Below are the code and all the weights of a small trained network. Each question names an input and a class and asks about switching units off, where a switched-off unit gives its printed mean instead of its output.

import numpy as np


def w(rows, s, z=0):
    codes = np.array(rows[::2]) - 128.0
    scale = np.full(codes.shape[1], s)
    scale[-1] = z or s
    return codes * scale


def f(y):
    return np.maximum(y, 0)


def log_softmax(a):
    a = a - a.max(-1, keepdims=True)
    return a - np.log(np.exp(a).sum(-1, keepdims=True))


def net(x, mask):
    res = np.array(x, float).reshape(1, 7) / 4 @ E
    y = f(res @ A[0][:, :-1].T + A[0][:, -1])
    res = res + np.where(mask, y, B[0][:, -1]) @ B[0][:, :-1]
    return log_softmax(res[-1] @ U[:, :-1].T + U[:, -1])


A, B = {}, {}
E = w([
[125,130,129,129,130,127],'x0',
[129,130,128,124,131,128],'x1',
[171,177,55,144,117,33],'x2',
[254,158,155,120,117,165],'x3',
[141,89,43,52,128,148],'x4',
[181,24,144,144,160,85],'x5',
[139,119,50,245,165,185],'x6',
],0.0088)
A[0] = w([
[100,85,161,120,124,191,3],'N1',
[133,111,86,95,121,140,50],'N2',
[57,101,106,142,117,103,22],'N3',
[128,110,65,73,159,140,78],'N4',
[124,129,105,159,145,152,38],'N5',
[95,120,120,120,160,127,86],'N6',
[136,120,80,194,115,150,38],'N7',
[109,158,192,201,139,79,77],'N8',
[153,149,100,148,110,43,41],'N9',
[57,119,94,147,117,105,136],'N10',
[154,135,121,117,126,155,108],'N11',
[169,139,125,121,109,147,73],'N12',
[157,74,61,80,108,127,130],'N13',
[119,154,113,132,82,139,72],'N14',
[113,117,69,67,100,178,157],'N15',
[199,180,119,120,122,123,116],'N16',
[134,122,81,160,145,171,75],'N17',
[68,115,107,130,141,71,67],'N18',
[150,168,70,141,124,54,42],'N19',
[73,247,98,99,109,188,76],'N20',
[138,70,137,141,186,99,56],'N21',
[131,129,163,44,105,76,20],'N22',
[188,142,141,141,101,170,94],'N23',
[101,89,195,121,136,201,97],'N24',
[130,126,98,97,147,137,67],'N25',
[119,97,153,124,144,198,68],'N26',
[148,59,145,117,180,82,87],'N27',
[134,127,87,187,177,162,47],'N28',
[102,180,116,122,120,154,43],'N29',
],0.014,0.011)
B[0] = w([
[160,209,51,59,114,190,157],'N1',
[168,189,168,150,124,211,141],'N2',
[144,80,196,70,166,187,166],'N3',
[99,227,189,216,109,175,175],'N4',
[114,151,159,81,80,128,143],'N5',
[119,112,139,122,155,174,146],'N6',
[46,102,148,68,81,134,176],'N7',
[142,241,165,204,113,191,210],'N8',
[164,195,42,62,117,220,182],'N9',
[163,103,181,64,214,124,233],'N10',
[127,112,162,125,164,129,159],'N11',
[139,105,187,97,168,184,152],'N12',
[102,169,163,197,147,132,226],'N13',
[175,95,124,147,124,137,141],'N14',
[147,184,161,191,149,96,232],'N15',
[95,85,143,91,203,129,214],'N16',
[52,115,172,70,62,87,179],'N17',
[132,79,165,90,186,200,194],'N18',
[162,167,38,85,112,221,189],'N19',
[254,14,119,167,98,81,254],'N20',
[221,69,123,153,100,83,167],'N21',
[2,98,166,80,22,139,209],'N22',
[79,68,191,84,202,128,199],'N23',
[137,168,3,127,138,155,239],'N24',
[134,165,142,155,124,171,137],'N25',
[134,188,59,88,138,155,180],'N26',
[223,79,104,171,83,117,203],'N27',
[8,87,175,67,21,112,191],'N28',
[201,71,113,141,91,101,152],'N29',
],0.0079,0.0078)
U = w([
[77,92,159,81,12,124,80],'0',
[135,117,116,146,147,112,252],'1',
[160,145,42,96,129,167,79],'2',
[141,72,185,102,236,147,63],'3',
[212,47,117,190,75,108,77],'4',
[132,185,181,220,131,150,79],'5',
[124,115,110,145,149,81,234],'6',
],0.011,0.017)

Each question gives the input, the list of numbers given to net, and the class t.
The units are the neurons (one row each of A and B). Each row of codes is followed by its name. A weight is (code - 128) times the scale printed after its matrix; where a second scale follows, it is the last column's (A, B and U).
mask holds one flag per neuron, in row order. A switched-off neuron (its flag False) gives its mean, the last column of its row in B, instead of its output. The means were averaged over made-up inputs and are rounded, as every weight is.
A unit's drop is (log p(t) with every unit on - log p(t) with that unit switched off) / (log p(t) with every unit on - log p(t) with every unit switched off).
The circuit of an input: a set's keep is (log p(t) with only the set's units on - log p(t) with every unit switched off) / (log p(t) with every unit on - log p(t) with every unit switched off). Starting from the 12 units with the biggest drops (on a tie, the unit counted first), units are removed one at a time, each time the one whose removal leaves the highest keep (on an exact tie, the one counted first), for as long as the keep stays at least 0.8.
units of the circuit, in order: the units of the circuit, biggest drop first
unit that matters most: the unit with the biggest drop
k most important neurons: the k neurons with the biggest drops, biggest first
input [-5,-2,3,-4,-7,6,5], class 5: unit that matters most => N8
input [-5,-5,8,4,-6,-4,8], class 0: units of the circuit, in order => [N28 N7]
input [4,2,6,3,-6,-1,-1], class 2: units of the circuit, in order => [N9 N19]
input [1,2,-2,-7,3,-6,-3], class 3: units of the circuit, in order => [N10 N18]
input [7,4,-8,1,-3,6,3], class 2: units of the circuit, in order => [N24 N1]
input [-5,-1,4,-1,-6,2,0], class 5: 2 most important neurons => [N8 N20]
input [2,-2,4,-6,0,-6,6], class 0: units of the circuit, in order => [N28 N7]
input [-2,-4,2,-1,8,3,5], class 5: units of the circuit, in order => [N4 N13]
input [2,-3,1,4,2,4,7], class 0: units of the circuit, in order => [N28 N17]
input [3,0,6,8,-8,6,-2], class 3: 2 most important neurons => [N16 N23]
input [0,6,0,6,1,-4,4], class 3: units of the circuit, in order => [N23 N16]
input [6,6,-6,4,7,-6,0], class 5: 2 most important neurons => [N15 N4]
input [1,-6,6,0,-7,5,0], class 5: 3 most important neurons => [N8 N20 N24]
input [-5,-6,0,0,2,7,-6], class 4: units of the circuit, in order => [N27]
input [6,-7,-6,0,0,7,0], class 4: 2 most important neurons => [N27 N21]
input [-1,-4,-8,3,0,3,7], class 2: 4 most important neurons => [N24 N26 N1 N22]
input [0,6,5,-4,1,7,-3], class 4: 2 most important neurons => [N27 N21]
input [-5,-2,-1,-8,-5,4,-4], class 3: 3 most important neurons => [N18 N10 N3]
input [-5,-8,1,-2,-8,4,-7], class 5: 2 most important neurons => [N8 N28]
input [-4,1,6,-8,3,8,-2], class 3: units of the circuit, in order => [N18]
input [-2,-4,7,5,-5,4,5], class 2: 2 most important neurons => [N9 N19]
input [-4,-7,-1,-6,7,-6,7], class 0: 2 most important neurons => [N28 N17]
input [-1,-2,7,-3,-7,-7,4], class 2: 2 most important neurons => [N19 N9]
